Each row has a class, written after it.
[-14.9   3.8  -1.5 -12.0  -1.1   1.0  -5.0  28.9  -9.4  -7.4  -3.4  12.6
   2.9   9.6  -3.2  -1.7   4.2   4.7  11.8   4.8  -2.7   0.0  14.7  19.4
  16.0 -17.9   8.2  17.5   5.0 -13.7  16.1  10.1  -3.6   5.5  -9.8  -7.7
  -2.2   4.3  -0.2   6.2   6.1   0.3 -13.2  14.8  -5.7  22.8   4.0  -9.1
  -7.3 -11.0  -9.9 -12.2  -3.6  -9.2 -10.9  13.5  13.7 -15.8   0.1 -19.2
  -2.9  -7.7  11.0]
F
[ -6.1   4.8 -15.5 -28.6  -6.8   3.3  -8.9  30.9  -8.0  -4.3  -6.7   6.0
   0.0   8.3   0.0   7.7 -16.7  17.3  25.6  -3.3 -11.4  -0.2   6.9  15.4
  19.1 -21.4   8.3  28.1  10.9 -25.3  15.0  12.4  -5.1  20.1  -3.8  -0.7
  -9.0  12.7  -8.8  -7.4   9.5   2.5  -4.9   6.2   6.3   8.2   2.0 -28.0
  -4.8 -21.6   2.8 -17.4  -7.2  -4.6  -0.4   7.8  23.3  -1.3  -5.1 -15.5
  -8.9  -9.5  23.4]
L
[ -4.5   2.4   2.7 -35.8  -1.9   3.3 -15.0  28.0 -13.1 -13.6  -3.3   7.3
  -6.1  -1.8   3.9  -0.6 -14.3  20.9  11.5  -3.1 -11.0  -4.7  13.5  33.8
  24.4 -25.5  22.1  18.5  12.7 -21.1  25.4  25.7  -1.6  21.5  -4.7 -14.0
 -17.5  19.4  -0.2 -28.8   9.1 -21.1  -6.8   1.9  -5.6  11.7  -4.2 -38.7
  -7.3 -14.3   1.3 -21.8  12.9  -3.0  -3.6   9.8  32.0 -19.2  -5.3  -6.3
  -1.4  -6.1  30.5]
L
[ -7.6  -7.9  21.4  -3.9   1.8   8.1  -5.0  11.6  -8.7  -7.6  -6.0   3.7
   2.3 -28.3   1.3  -8.1   7.0  10.5  10.9  -5.4  -1.3  -0.3   2.5  16.3
  13.6 -15.9  18.3  25.7  -7.5 -22.4  -0.4  -8.5  -9.3  15.6 -10.8   3.8
   1.4   8.5  18.2 -15.8  11.3 -20.7   3.7  21.3 -38.4   3.4  17.1 -33.7
 -11.9 -15.9  -6.2 -13.2  -0.4  -6.8  -1.5  13.1  11.8 -42.9   9.1   0.7
  13.7   0.7  -4.6]
B
[ -2.9  -0.9   4.5 -21.5  -3.6   6.8  -9.8  18.5  -9.8 -14.2  -4.2   9.0
  -6.4  -6.5   2.0  -3.4  -3.2   9.3   6.6 -10.0  -6.1  -4.8  10.6  22.8
  14.1 -15.5  14.2  15.2  -4.1 -10.3  15.0  10.5  -2.8  10.9  -5.4  -6.3
  -3.5  19.1  13.7 -15.5  10.3 -23.4  -5.8   4.6 -11.7   8.2   2.2 -26.8
 -10.1 -19.0   2.1 -14.8   6.2   7.5  -4.1  15.3  21.8 -20.6   3.2   0.8
   3.8  -7.2  16.6]
L
[ -3.9   0.6   9.1  -4.2   2.2   5.2   1.3  11.6  -1.9   1.5  -3.3  -2.9
   5.9   3.6  -8.6  -5.8   6.6  -0.7  -9.5   8.0  -3.5 -30.1   2.2   2.3
   6.5 -10.6  11.4  16.1  -8.4   3.1   3.0  -7.8  -6.8  -1.7  -3.1  -3.1
   5.2 -15.0  11.4   7.8   4.1   9.6  -8.1  10.3   8.3   9.2  17.5   0.7
  -1.1  -8.4   7.1  -0.5  -4.8  -0.3   5.7   5.0   3.8  -4.4   2.8 -16.1
  -0.2  -6.9  -2.1]
F
[ -6.3   2.9  -5.8 -10.0   0.0  -1.9  -9.1  18.8 -10.3 -10.1  -6.3   3.8
   9.1  -2.3  -5.6  -0.2  -1.3   6.1  34.6  -8.4  -5.8  -4.8  12.5  26.1
  10.5  -8.8  16.7  29.9   3.8   0.1  19.4   5.2  -8.1  25.2  -4.1 -11.3
  -3.1   2.5   9.1 -12.0  21.8  -8.7 -22.4  18.1  -9.3  22.2   3.3  -9.6
  -2.9 -26.0  -4.2 -13.2  -3.6   0.6  -9.6  14.2  31.0   4.2   5.6  -5.3
 -12.1 -16.8  21.1]
F
[ -4.9  -4.0   8.2   4.4   3.4   1.4   4.3   5.5   1.3 -10.7  -4.0   2.6
   2.9 -12.3  -4.6  -5.1   0.8   2.3   9.4  -3.7  -0.8   1.5  -3.9   4.9
   7.1  -5.8   3.5  26.7  -0.1  -8.5  -6.9  -3.8  -8.7   4.3  -7.5   1.6
   3.3   1.7   2.9   2.8  -0.4   0.7  -3.2   9.5 -15.1  -5.1  12.9 -18.7
  -5.2 -11.7   0.6 -11.0  -7.1 -10.2  -4.9   0.2   4.6 -24.3   2.4  -1.4
   9.7  -0.7  -5.5]
B
[-11.3  -4.2   1.1  -8.8  -0.9   4.2  -1.7  17.1  -7.5  -8.0  -7.6   5.9
   3.0  -2.4  -7.9  -2.5  -3.1   5.7   9.4  -2.3  -0.9  -0.9   5.4  10.2
   9.0 -21.4   7.5  25.3  -0.4 -22.9   0.0   1.6  -8.2  16.7  -7.8  -2.2
  -3.8   8.7   5.3  -9.0  15.1  -6.1   2.8  14.0 -18.9   5.9  15.0 -23.8
 -10.5 -19.3  -6.0 -14.8  -5.5 -10.3  -5.3  12.7   9.8 -23.5   4.9 -12.7
   4.5  -7.4   0.5]
B
[  3.2   1.7 -12.7 -38.9  -6.5   1.4 -17.0  17.1 -11.8 -10.7  -5.1   0.9
  -8.1  -2.8  -1.4   5.8  -9.7  24.1  28.7 -10.4 -10.0  -7.7   9.4  31.1
  12.3  -9.0  24.3  22.4   5.1   0.3  34.2  22.7   0.2  29.3   3.0 -12.0
 -12.6   6.3  12.6 -22.5  24.8 -20.2 -17.0  -2.9   3.2  16.7  -6.6 -21.2
  -7.9 -15.3  -0.8  -9.4  11.5  12.0   0.3   6.1  34.8   4.9  -6.3   2.5
 -18.9  -7.1  38.8]
L
[ -4.3   0.7   6.0 -26.9  -3.3  -5.2  -5.5   6.3 -10.5  -6.8  -8.2   1.9
   8.7  -6.1  -9.8   7.2 -31.1  12.7  30.9  -2.6  -4.0   2.7   7.3  17.6
   8.5 -11.3  14.1  24.4  13.1 -12.4  12.4  18.2  -7.1  28.5  -0.3  -3.5
 -18.9   0.9  -3.1 -17.4  17.9  -6.1 -11.8   5.6  -2.8  14.2  -1.9 -26.5
  -2.5 -19.8  -3.1 -16.6  -3.2  -8.5  -6.8   4.1  25.0   7.0  -0.8  -8.3
 -14.4  -6.6  21.6]
L
[ -9.3  -6.3   9.2   3.0   0.7   3.8   6.9  13.7  -7.4 -10.8  -8.0   5.1
   6.7 -12.2  -9.3  -3.7  -1.1   8.9   9.6 -14.7   2.9   6.9  -4.8   3.3
  -0.3 -17.3   7.2  22.0  -0.4 -21.0 -11.8   0.3 -12.5  12.4  -0.6   7.4
  -6.0   8.0  13.8 -23.6   7.5  -3.7  10.5  14.0 -21.2   0.8  27.1 -26.4
   1.1 -30.9   0.6  -6.6  -6.1  -4.9  -8.9   5.2   7.9 -14.0   1.1  -3.3
   3.3 -11.7  -2.1]
B
[-16.0  -4.2  13.5  -1.5   2.0   3.6  -8.1  17.5  -7.2 -19.9  -5.8   6.5
  -1.2  -9.8  -4.8 -17.0   2.6   4.7  23.3  -4.0  -8.0   6.3   0.8  23.4
   8.0 -11.9  12.9  24.4   2.8 -27.3  -2.0  -0.4  -9.4  12.6 -14.6  -2.3
  -8.3   5.4   1.3 -10.3  -1.9   1.9  -4.8  10.7 -35.5   7.5  13.1 -35.1
  -3.1 -22.1  -7.4  -8.9   4.7 -14.4  -8.5   9.8  14.8 -45.2   0.4  -5.0
  15.4   3.2  13.1]
B
[ -9.4   5.1   7.0 -15.6   0.7   4.0 -12.4  26.4 -10.6  -2.6  -8.5   1.3
   7.0  -0.9  -8.4  -7.2   1.4   6.1  23.9  10.0  -9.2  -0.9  15.4  23.9
  19.2 -16.5  26.6  32.8   7.7 -20.5  18.0   0.0  -8.6  19.6  -3.9  -7.4
  -3.8  -4.0   3.9 -10.5  12.4  -3.5 -17.6  10.8 -14.2  23.2  13.4 -13.9
  -7.0 -12.3 -16.2 -19.5   3.3 -14.0  -2.8  15.8  28.4 -15.4  -3.7 -22.0
  -1.4  -5.1  23.7]
F
[ -5.0   5.3  10.9 -18.9   5.0   2.0  -7.9  22.3  -4.6 -10.3  -9.0   0.8
  11.4 -20.0   1.9  -1.3  -2.2  -2.2  18.4  -5.0  -2.8  -3.8  15.0  18.5
  34.1 -19.7  13.2  37.6  -3.9  -1.0   9.9  -2.6 -13.2  16.0 -18.5  -5.2
   9.2  10.3  12.7   9.5  15.8 -15.5 -19.0  24.6   0.4  22.9   6.9 -28.5
 -17.2 -18.8   6.2 -24.2 -26.4  -7.8  -8.1  12.4  27.9 -23.3  17.4  -5.5
  14.1 -12.9  -4.1]
F
[ -8.4  -3.1   3.6 -14.3  -0.5  13.3  -3.6  19.1  -8.6 -15.8  -4.5   3.3
  -2.0 -19.6  -7.3   0.2  -7.8   7.9   9.5  -7.7  -5.0  -2.4   4.2  15.9
  15.5 -17.8  22.3  26.0  -3.5 -28.8   0.3   3.5  -8.3  22.8   0.7   5.2
  -6.3  12.7  14.1 -20.0  11.0 -17.6   2.2  11.5 -29.7  -1.6  14.9 -42.9
  -9.2 -20.8  -3.8 -15.2   1.7  -6.8  -0.6   5.4   7.3 -40.1   1.0  -9.6
   7.7   2.8   5.6]
B
[ -7.1   5.5   4.4 -29.5  -0.2   3.3 -13.5  34.4  -9.4 -10.8  -5.0   5.5
  -2.6   4.0   3.2  -7.1   1.9   5.9  20.0   5.3  -8.4  -5.0  15.6  22.7
  26.9 -14.0  19.1  22.1   0.5 -12.0  29.6   2.0  -3.1   5.3 -14.3 -13.5
  -1.4   5.9  -1.1   5.5   9.2   4.4 -21.2  11.5  -1.0  23.1   1.3 -14.8
  -7.8  -9.5  -4.3 -14.2   4.8  -7.8  -8.5  18.0  26.8 -22.8   0.6 -21.4
   3.0  -8.8  22.0]
F
